The symbols move the elements like this.
w349 θ w942
w349 π w257
w349 φ w359
w349 α w587
w349 τ w25
w349 γ w194
w762 θ w692
w762 π w560
w762 φ w463
w762 α w815
w762 τ w789
w762 γ w489
w436 θ w477
w436 π w725
w436 φ w255
w436 α w661
w436 τ w276
w436 γ w236
w942 θ w683
w942 π w512
w942 φ w257
w942 α w241
w942 τ w194
w942 γ w906
w296 θ w102
w296 π w692
w296 φ w762
w296 α w115
w296 τ w662
w296 γ w698
w509 θ w341
w509 π w236
w509 φ w276
w509 α w255
w509 τ w920
w509 γ w214
w10 θ w509
w10 π w276
w10 φ w251
w10 α w935
w10 τ w861
w10 γ w920
w135 θ w704
w135 π w942
w135 φ w349
w135 α w495
w135 τ w125
w135 γ w979
w629 θ w181
w629 π w575
w629 φ w701
w629 α w341
w629 τ w86
w629 γ w515
w818 θ w125
w818 π w25
w818 φ w102
w818 α w126
w818 τ w653
w818 γ w773
w25 θ w194
w25 π w332
w25 φ w99
w25 α w289
w25 τ w484
w25 γ w587
w832 θ w10
w832 π w251
w832 φ w683
w832 α w988
w832 τ w572
w832 γ w861
w484 θ w587
w484 π w440
w484 φ w677
w484 α w818
w484 τ w788
w484 γ w289
w677 θ w440
w677 π w773
w677 φ w653
w677 α w102
w677 τ w758
w677 γ w844
w302 θ w296
w302 π w762
w302 φ w879
w302 α w159
w302 τ w724
w302 γ w662
w424 θ w724
w424 π w181
w424 φ w629
w424 α w998
w424 τ w725
w424 γ w901
w901 θ w159
w901 π w596
w901 φ w515
w901 α w575
w901 τ w998
w901 γ w656
w991 θ w834
w991 π w935
w991 φ w988
w991 α w804
w991 τ w683
w991 γ w251
w920 θ w214
w920 π w661
w920 φ w40
w920 α w7
w920 τ w935
w920 γ w255
w788 θ w289
w788 π w844
w788 φ w758
w788 α w653
w788 τ w560
w788 γ w818
w512 θ w169
w512 π w832
w512 φ w704
w512 α w885
w512 τ w350
w512 γ w298
w647 θ w988
w647 π w270
w647 φ w241
w647 α w350
w647 τ w257
w647 γ w512
w804 θ w40
w804 π w726
w804 φ w298
w804 α w832
w804 τ w270
w804 γ w605
w236 θ w727
w236 π w998
w236 φ w218
w236 α w86
w236 τ w661
w236 γ w629
w587 θ w241
w587 π w740
w587 φ w440
w587 α w125
w587 τ w289
w587 γ w135
w359 θ w257
w359 π w135
w359 φ w289
w359 α w440
w359 τ w99
w359 γ w332
w834 θ w436
w834 π w255
w834 φ w935
w834 α w40
w834 τ w251
w834 γ w276
w560 θ w818
w560 π w102
w560 φ w296
w560 α w937
w560 τ w318
w560 γ w653
w698 θ w484
w698 π w677
w698 φ w489
w698 α w560
w698 τ w115
w698 γ w788
w984 θ w701
w984 π w214
w984 φ w920
w984 α w276
w984 τ w834
w984 γ w436
w740 θ w885
w740 π w647
w740 φ w495
w740 α w194
w740 τ w349
w740 γ w942
w692 θ w99
w692 π w818
w692 φ w560
w692 α w758
w692 τ w489
w692 γ w677
w683 θ w251
w683 π w169
w683 φ w512
w683 α w270
w683 τ w906
w683 γ w804
w515 θ w596
w515 π w453
w515 φ w477
w515 α w424
w515 τ w341
w515 γ w723
w701 θ w575
w701 π w424
w701 φ w214
w701 α w236
w701 τ w436
w701 γ w477
w251 θ w276
w251 π w7
w251 φ w169
w251 α w605
w251 τ w804
w251 γ w40
w40 θ w661
w40 π w984
w40 φ w726
w40 α w10
w40 τ w605
w40 γ w517
w885 θ w991
w885 π w988
w885 φ w647
w885 α w906
w885 τ w942
w885 γ w683
w727 θ w879
w727 π w656
w727 φ w998
w727 α w515
w727 τ w629
w727 γ w181
w350 θ w298
w350 π w572
w350 φ w979
w350 α w942
w350 τ w740
w350 γ w885
w844 θ w349
w844 π w359
w844 φ w126
w844 α w484
w844 τ w102
w844 γ w25
w723 θ w302
w723 π w879
w723 φ w727
w723 α w901
w723 τ w424
w723 γ w724
w605 θ w517
w605 π w834
w605 φ w991
w605 α w861
w605 τ w832
w605 γ w10
w125 θ w979
w125 π w194
w125 φ w25
w125 α w359
w125 τ w773
w125 γ w495
w726 θ w984
w726 π w920
w726 φ w861
w726 α w251
w726 τ w991
w726 γ w834
w998 θ w656
w998 π w723
w998 φ w341
w998 α w477
w998 τ w701
w998 γ w575
w661 θ w629
w661 π w701
w661 φ w984
w661 α w509
w661 τ w517
w661 γ w86
w214 θ w424
w214 π w629
w214 φ w661
w214 α w218
w214 τ w255
w214 γ w725
w289 θ w135
w289 π w349
w289 φ w844
w289 α w773
w289 τ w818
w289 γ w125
w988 θ w935
w988 π w605
w988 φ w270
w988 α w298
w988 τ w512
w988 γ w169
w298 θ w726
w298 π w861
w298 φ w572
w298 α w683
w298 τ w885
w298 γ w991
w489 θ w677
w489 π w653
w489 φ w318
w489 α w296
w489 τ w815
w489 γ w758
w166 θ w318
w166 π w662
w166 φ w724
w166 α w879
w166 τ w453
w166 γ w315
w879 θ w762
w879 π w463
w879 φ w656
w879 α w596
w879 τ w181
w879 γ w789
w724 θ w662
w724 π w789
w724 φ w181
w724 α w656
w724 τ w901
w724 γ w159
w99 θ w332
w99 π w125
w99 φ w818
w99 α w844
w99 τ w677
w99 γ w440
w572 θ w861
w572 π w804
w572 φ w906
w572 α w512
w572 τ w647
w572 γ w988
w758 θ w844
w758 π w126
w758 φ w937
w758 α w698
w758 τ w296
w758 γ w102
w276 θ w236
w276 π w218
w276 φ w7
w276 α w517
w276 τ w40
w276 γ w661
w440 θ w740
w440 π w495
w440 φ w773
w440 α w25
w440 τ w844
w440 γ w349
w463 θ w560
w463 π w296
w463 φ w302
w463 α w315
w463 τ w166
w463 γ w318
w159 θ w115
w159 π w815
w159 φ w596
w159 α w166
w159 τ w656
w159 γ w463
w332 θ w350
w332 π w979
w332 φ w125
w332 α w349
w332 τ w440
w332 γ w740
w102 θ w25
w102 π w99
w102 φ w692
w102 α w788
w102 τ w698
w102 γ w484
w453 θ w315
w453 π w159
w453 φ w901
w453 α w181
w453 τ w727
w453 γ w879
w861 θ w920
w861 π w40
w861 φ w804
w861 α w169
w861 τ w988
w861 γ w935
w270 θ w605
w270 π w991
w270 φ w885
w270 α w572
w270 τ w704
w270 γ w832
w181 θ w789
w181 π w166
w181 φ w575
w181 α w723
w181 τ w515
w181 γ w596
w315 θ w937
w315 π w115
w315 φ w159
w315 α w789
w315 τ w879
w315 γ w762
w704 θ w832
w704 π w683
w704 φ w942
w704 α w647
w704 τ w979
w704 γ w572
w906 θ w804
w906 π w298
w906 φ w350
w906 α w704
w906 τ w241
w906 γ w270
w937 θ w126
w937 π w788
w937 φ w115
w937 α w489
w937 τ w762
w937 γ w692
w789 θ w489
w789 π w318
w789 φ w166
w789 α w302
w789 τ w596
w789 γ w815
w218 θ w998
w218 π w341
w218 φ w509
w218 α w436
w218 τ w984
w218 γ w701
w257 θ w512
w257 π w704
w257 φ w135
w257 α w740
w257 τ w332
w257 γ w350
w656 θ w463
w656 π w302
w656 φ w723
w656 α w453
w656 τ w575
w656 γ w166
w815 θ w758
w815 π w937
w815 φ w315
w815 α w662
w815 τ w302
w815 γ w296
w477 θ w453
w477 π w901
w477 φ w725
w477 α w629
w477 τ w236
w477 γ w727
w255 θ w725
w255 π w86
w255 φ w517
w255 α w984
w255 τ w7
w255 γ w218
w653 θ w773
w653 π w484
w653 φ w698
w653 α w692
w653 τ w937
w653 γ w126
w318 θ w653
w318 π w698
w318 φ w662
w318 α w762
w318 τ w315
w318 γ w937
w662 θ w698
w662 π w489
w662 φ w789
w662 α w463
w662 τ w159
w662 γ w115
w341 θ w723
w341 π w727
w341 φ w236
w341 α w725
w341 τ w214
w341 γ w424
w126 θ w359
w126 π w289
w126 φ w788
w126 α w677
w126 τ w692
w126 γ w99
w575 θ w166
w575 π w724
w575 φ w424
w575 α w727
w575 τ w477
w575 γ w453
w935 θ w255
w935 π w517
w935 φ w605
w935 α w726
w935 τ w169
w935 γ w7
w517 θ w86
w517 π w436
w517 φ w834
w517 α w920
w517 τ w10
w517 γ w509
w194 θ w906
w194 π w350
w194 φ w332
w194 α w135
w194 τ w587
w194 γ w241
w115 θ w788
w115 π w758
w115 φ w815
w115 α w318
w115 τ w463
w115 γ w560
w596 θ w815
w596 π w315
w596 φ w453
w596 α w724
w596 τ w723
w596 γ w302
w979 θ w572
w979 π w906
w979 φ w194
w979 α w257
w979 τ w495
w979 γ w647
w169 θ w7
w169 π w10
w169 φ w832
w169 α w991
w169 τ w298
w169 γ w726
w86 θ w515
w86 π w477
w86 φ w436
w86 α w214
w86 τ w509
w86 γ w341
w725 θ w901
w725 π w515
w725 φ w86
w725 α w701
w725 τ w218
w725 γ w998
w7 θ w218
w7 π w509
w7 φ w10
w7 α w834
w7 τ w726
w7 γ w984
w495 θ w647
w495 π w241
w495 φ w587
w495 α w332
w495 τ w359
w495 γ w257
w241 θ w270
w241 π w885
w241 φ w740
w241 α w979
w241 τ w135
w241 γ w704
w773 θ w495
w773 π w587
w773 φ w484
w773 α w99
w773 τ w126
w773 γ w359

The rows follow the links: the fewer symbols apart two elements are, the more alike their rows tend to be.

Each row is also shifted at random along 9 hidden directions that mean nothing.

Some elements, each with a row of numbers:
w194
50 34 -5 46 60 26 21 -2 71 88 -1 25 -109 -98 15 -31 -78 110 95 -65 -122 13 48 33 39 111 -47 128 -21 -25 36 -145 -7 -9 -22 45 47 -161 -51 -25 -49 93 -24 22 31 124 -12 32 97 88 6
w596
121 4 13 -260 -9 -16 -17 -42 -7 14 132 -37 -28 4 38 19 100 139 140 -67 98 4 -47 -48 89 -113 -61 16 38 -121 27 140 -85 -94 27 46 54 -9 0 37 31 -30 18 33 -33 73 109 80 -33 -132 -67
w942
-40 70 -43 75 -18 -55 -165 -85 104 17 181 21 -84 -88 29 -20 -86 120 17 26 -173 8 -14 75 47 78 -54 -35 59 -50 152 -197 -116 33 -7 -82 87 16 -152 -110 -18 93 18 -41 50 151 -4 -60 27 48 31
w647
371 44 -33 -39 27 -92 -76 -17 -82 -32 174 118 95 -30 68 20 -7 -57 -94 20 -2 -18 -177 77 -73 25 -121 -107 54 32 82 41 16 -205 24 -16 50 -40 51 127 46 84 -40 -46 -22 136 -9 -25 -78 52 -67
w773
37 -74 -15 7 60 -107 -47 -4 83 7 -142 84 96 42 -29 0 92 -83 43 -28 -71 74 -65 -69 137 57 -70 -192 35 -38 -95 -60 -1 -101 6 35 12 -145 94 -72 -52 51 -45 53 -90 42 -90 12 132 35 40
w920
74 -35 -71 -26 -5 33 36 58 1 -39 33 46 72 85 12 0 23 32 71 22 -57 -66 95 27 -34 56 58 189 37 60 30 8 124 -54 -50 -17 -81 39 76 50 57 -58 32 -99 11 -61 -13 4 -61 -30 -75
w350
-70 89 -10 20 -43 -22 -129 -26 43 -3 166 24 12 -10 -52 -9 -43 20 -50 -5 -155 -12 31 94 75 43 -39 -52 18 -27 81 -128 14 -81 37 -27 101 -97 -89 -36 -12 115 -37 -16 144 -17 -13 -37 56 48 56
w683
-140 110 -45 36 -15 45 29 28 -10 -14 191 -38 28 -37 1 10 -180 40 -151 -91 -33 -71 148 131 -82 -43 61 159 -62 147 117 -120 194 28 44 0 66 130 -134 134 33 92 -55 -42 168 -44 -11 -63 -106 -20 -58
w662
34 -58 -91 17 -60 1 -54 -166 -14 -3 26 -5 -72 -32 18 0 51 -64 229 25 -21 -8 -174 -67 -6 -103 -85 62 31 -66 4 8 -100 56 -14 11 24 57 112 5 -23 -16 -25 11 -6 56 3 4 -139 133 39
w698
-77 -63 -69 -131 134 -35 94 12 19 57 -108 52 -58 57 12 9 15 74 199 -105 126 53 138 -54 56 -94 -8 124 -2 -20 -64 -12 43 -35 42 66 10 25 72 2 -30 54 -27 111 -18 8 -52 88 -22 -47 6
w86
49 26 -82 -162 -50 -14 -93 12 142 17 263 -71 122 93 70 9 56 150 -79 1 -138 -17 137 -22 110 -38 58 16 25 8 61 36 67 -11 31 -38 6 188 -145 -63 17 -112 133 -103 -4 5 108 -72 23 -230 -121
w102
-54 -58 -90 -47 109 -128 -70 -19 17 10 -23 60 71 114 29 17 20 -40 -56 30 68 111 39 -66 91 -66 -25 -198 10 4 -77 3 13 -102 89 7 -6 30 54 -60 -39 38 30 72 -56 -8 -74 14 27 -5 19
w440
306 12 -137 39 24 32 15 -31 10 143 5 34 -21 2 24 -20 -57 11 43 -3 -180 49 -1 -34 66 36 -40 151 -64 33 -123 13 105 -61 8 139 1 -191 103 39 -104 50 -7 21 47 36 -30 39 13 173 -49
w692
-64 -106 -243 187 -68 -70 -96 -224 111 -14 28 -84 100 -28 42 -9 -85 -118 4 3 -192 76 -210 -164 94 -41 -45 -64 -23 106 -45 -116 66 84 -18 102 -48 30 111 53 -91 -13 -24 -50 -60 78 -88 -55 -103 201 -111
w40
143 9 16 -29 -55 -9 26 100 -77 -61 -91 70 84 72 -67 13 38 2 -22 28 43 -40 22 73 -43 37 77 21 73 46 -29 126 55 -26 -65 -27 -71 6 93 34 80 -22 -25 -66 14 -109 -48 10 -87 -79 -44
w463
126 -24 -12 -73 113 33 103 -32 -145 52 7 58 -179 -34 115 23 2 -14 154 17 245 -13 -17 -13 -188 -151 -55 157 -22 -42 13 95 -93 42 47 -26 17 193 49 46 8 -4 23 86 -47 89 47 48 -153 47 59
w477
29 30 10 -43 -70 120 11 -6 75 67 104 -113 -54 -9 26 -21 44 83 45 9 -123 -51 72 -30 21 -8 37 165 -55 -49 4 38 -10 102 -15 0 8 48 -100 -49 -21 -114 84 -46 33 -15 134 -27 51 -61 -18
w289
226 37 -88 -64 151 -4 110 59 7 175 -28 35 -71 -7 89 -1 -114 138 -34 -77 31 82 171 -12 0 -33 18 146 -79 68 -85 30 96 15 48 96 4 28 -30 18 -73 65 32 83 -17 99 -17 44 7 -35 -79
w832
-146 -96 -36 -28 11 -135 -111 -51 119 -217 124 134 221 16 4 25 110 -95 162 -85 -90 -100 -131 34 26 91 -108 -96 158 15 228 -256 68 -218 -46 -98 41 44 50 68 106 64 -96 -108 -68 105 -81 -68 -20 -34 -25
w125
-48 38 -36 -28 162 27 38 64 67 138 28 45 -117 14 41 -22 -83 126 27 -38 -47 59 250 24 48 36 -1 134 -67 -12 -16 -125 54 -43 68 27 51 -55 -100 -83 -78 85 48 87 61 40 -4 36 141 16 51
w988
-16 7 -4 88 -2 -42 -25 0 -110 -126 71 20 84 -27 5 9 -118 -48 -182 51 82 -10 -118 58 -78 78 -6 -99 22 100 91 -7 60 -147 -11 2 -66 -113 68 172 88 36 -30 -77 6 -5 -49 21 -79 105 -100
w241
128 130 36 -88 -76 -34 -89 15 51 89 -9 0 -121 -69 -113 -30 -54 294 62 -58 -111 63 47 100 211 87 16 -12 79 -124 -15 28 -132 -15 -51 60 74 -288 -64 -98 -17 125 -39 14 116 34 -17 78 72 -57 -26
w656
-66 -63 -25 -56 9 96 29 -104 -35 -9 150 -131 -71 -27 54 -24 -17 48 81 38 25 11 -96 -116 66 15 -61 109 -73 -63 34 51 -11 -159 11 120 -57 -266 78 140 -5 -85 72 -5 1 13 132 143 38 162 -100
w489
-69 -60 -128 27 63 -52 -15 -94 -99 -11 54 -41 32 57 59 17 -92 -83 -124 76 142 94 -71 -98 -2 -116 -15 -105 -60 68 -63 70 49 -85 93 76 -63 -5 113 110 -31 -8 37 47 -30 -34 -25 56 -99 136 -70
w740
-34 10 13 160 80 26 2 -17 -8 24 41 25 -47 -71 45 -26 -98 -92 -84 39 -71 8 -38 17 -60 117 -73 -10 -74 36 47 -160 32 -79 28 6 14 -150 -19 36 -39 67 -9 10 20 66 -15 -3 103 209 47
w359
-44 -44 44 -30 214 -73 31 78 64 34 -69 136 6 31 65 4 55 -44 21 -42 58 41 108 -7 -6 58 -74 -94 -13 -27 7 -145 7 -121 66 -47 49 4 -39 -84 -38 76 6 99 -90 96 -42 2 178 -27 102
w661
49 -29 64 22 20 78 94 111 -39 -2 -115 16 -33 35 12 -15 35 23 2 82 45 -32 92 5 -87 97 87 98 0 0 -26 80 -4 39 -57 -45 -114 0 26 -38 39 -113 81 -45 -53 -64 34 25 43 -37 2
w214
20 -56 59 212 1 153 102 39 -51 -7 -81 -14 -36 -20 64 -18 20 -195 -29 143 -39 -87 -26 -29 -227 97 33 137 -83 62 -6 -10 22 125 -56 -80 -109 93 23 -1 -3 -159 78 -69 -69 -34 51 -63 25 134 73
w879
-120 -26 140 -141 -20 -11 18 -11 -58 -56 -68 -92 -15 -20 -55 9 75 28 1 -34 204 41 -112 -66 92 -51 -27 -185 5 -118 -35 145 -127 -87 9 59 -5 -187 30 43 39 -32 -17 74 -51 -39 58 116 67 -70 -12
w509
144 20 -59 113 -94 65 -30 23 -81 -10 90 -58 90 82 27 -2 -44 -85 -250 181 -72 -11 -5 -1 -79 16 99 6 -55 108 -54 145 88 30 -2 -19 -116 53 32 37 8 -134 107 -117 31 -134 43 -56 -64 60 -75
w25
178 -11 -64 -116 222 -18 49 76 -17 132 13 146 -83 88 85 -6 -4 78 85 19 40 69 194 -2 24 27 -49 119 -34 -39 -56 -6 53 -193 85 34 19 -99 49 -40 -62 71 64 99 0 46 -9 89 100 48 41
w844
63 1 -137 -7 131 -81 -93 -28 -6 110 71 50 -95 79 84 -16 -98 129 -82 135 13 154 118 -37 96 -3 6 -72 -11 -31 -62 24 -59 -75 89 6 -39 -44 1 -118 -73 33 131 56 -11 39 -24 60 46 72 -14
w906
-134 133 64 157 -94 18 -53 2 -21 -7 31 -55 -49 -102 -83 -8 -151 0 -195 -1 -57 -9 -5 123 -41 26 43 -71 -25 49 53 -89 -24 130 -2 -34 66 -9 -147 -12 -8 94 -64 -14 132 -33 -33 -72 -11 39 50

From each start, follow one symbol. Which element do you reach?
Answer with the element's name.
start -156 -54 26 92 37 -98 27 0 40 -152 -66 15 27 -123 50 4 -112 99 -19 -47 113 -13 -86 23 -86 127 30 -71 97 82 178 -151 -64 54 -114 -73 -86 91 -42 65 108 13 -28 -92 -164 184 -76 -11 -67 -69 -123
γ	w726
start 92 -71 -141 24 183 -46 -19 -26 -1 83 37 132 -56 80 112 -9 -8 -40 83 93 -15 67 77 -51 -16 3 -65 57 -26 -7 -28 -70 25 -113 71 -9 -24 19 84 -58 -71 35 78 56 -44 69 -39 27 24 150 53
θ	w587
start -95 32 -82 15 -53 -16 -51 -6 28 -52 102 15 -12 19 -25 -8 -93 155 32 22 -64 -29 101 88 19 47 83 125 76 41 109 -70 28 22 -46 -44 -32 57 -31 0 59 25 14 -93 84 -28 -36 -9 -103 -33 -71
π	w834
start -2 -34 -4 32 -10 -16 -90 -98 -124 -3 -31 77 -135 38 -8 5 88 -134 147 160 106 14 -122 -5 -80 -110 -68 -77 49 -134 -31 81 -208 41 45 -102 29 90 102 -111 -16 -4 21 67 17 -46 -4 3 -93 138 204
φ	w315
start 69 -53 -102 -64 21 -106 -84 0 -21 -147 183 100 204 102 55 28 13 -19 -57 43 15 -37 -49 33 -19 39 -16 -69 106 86 131 -13 114 -229 2 -52 -60 61 86 121 110 -2 16 -121 -42 14 -37 -19 -111 -35 -133
γ	w40
start 164 52 91 -85 -103 13 34 -19 -116 37 -153 4 -81 -37 -86 23 106 -60 108 -48 140 -23 -120 20 -54 -189 -16 -37 26 -88 -113 215 -143 165 -5 -2 81 113 46 -35 -1 20 -98 93 22 -52 6 -9 -135 -78 112
γ	w762
start -49 -1 -61 -39 93 -99 56 16 27 63 -103 -41 23 10 42 23 -96 70 -150 -94 145 121 86 -56 38 -120 54 -110 -41 87 -94 36 39 106 54 60 -9 167 -59 -3 -48 41 -2 92 -81 53 -67 -8 -37 -132 -75
γ	w818
start -80 26 -46 -72 58 99 36 132 -40 40 131 26 -22 176 14 -9 -11 76 -26 112 -7 -37 335 68 -39 13 120 235 -40 23 11 38 144 -86 53 -54 -57 55 -23 -29 26 -70 133 -40 137 -205 61 30 22 -42 21
τ	w834
start 30 44 15 -51 85 -73 -40 40 95 85 -20 50 -53 -22 9 -12 -17 140 -11 -56 -46 77 99 19 114 63 -26 -88 19 -53 -11 -80 -61 -31 25 0 62 -78 -100 -117 -48 90 8 58 -15 105 -24 17 141 -65 25
τ	w25
start -58 -134 -129 -33 57 -68 66 -124 41 -50 -35 -57 76 -43 65 14 -35 -3 115 -123 80 56 -155 -159 68 -60 -58 7 -9 68 -8 -30 78 -63 -18 150 -56 -48 139 174 -11 -4 -52 22 -140 126 -47 76 -89 62 -175
τ	w662
start -21 -44 -117 -2 35 -108 -48 -69 102 60 -100 -25 -22 3 5 -11 -57 154 32 -33 -29 146 3 -94 192 -3 18 -92 29 -10 -90 -12 -53 46 -13 84 -37 -67 30 -79 -64 34 17 43 -80 75 -80 52 18 -11 -84
θ	w440
start 45 76 55 -86 -21 -8 -9 86 -81 -57 60 88 90 44 -95 19 21 -53 -28 -63 8 -67 35 139 2 7 -21 -2 30 12 34 10 116 -191 31 10 75 -137 42 107 60 118 -113 5 153 -116 -35 19 -16 -12 31
γ	w988
start 198 -51 -13 24 -107 30 16 -81 52 -52 98 -147 173 -77 79 9 50 -104 -111 -27 -99 -42 -264 -140 -6 5 -47 -67 -53 70 12 75 59 10 -52 77 -54 11 13 150 7 -154 28 -109 -147 115 103 -58 -12 -6 -183
τ	w701
start 44 59 -22 17 -189 -38 -131 21 -68 -89 4 9 129 104 -157 3 8 -3 -128 94 -82 -4 -28 95 87 21 95 -129 94 21 -42 130 21 -38 -39 -19 -47 -97 86 -9 61 6 -29 -99 133 -217 -67 -18 -87 -21 -29
α	w251
start 49 -42 31 25 -35 152 113 52 4 7 8 -71 81 32 17 -8 70 -118 -3 3 -96 -86 16 -59 -60 47 15 173 -101 52 -42 34 159 -20 -22 50 -57 -60 43 91 -6 -136 30 -59 7 -89 86 -11 66 40 -31
α	w236
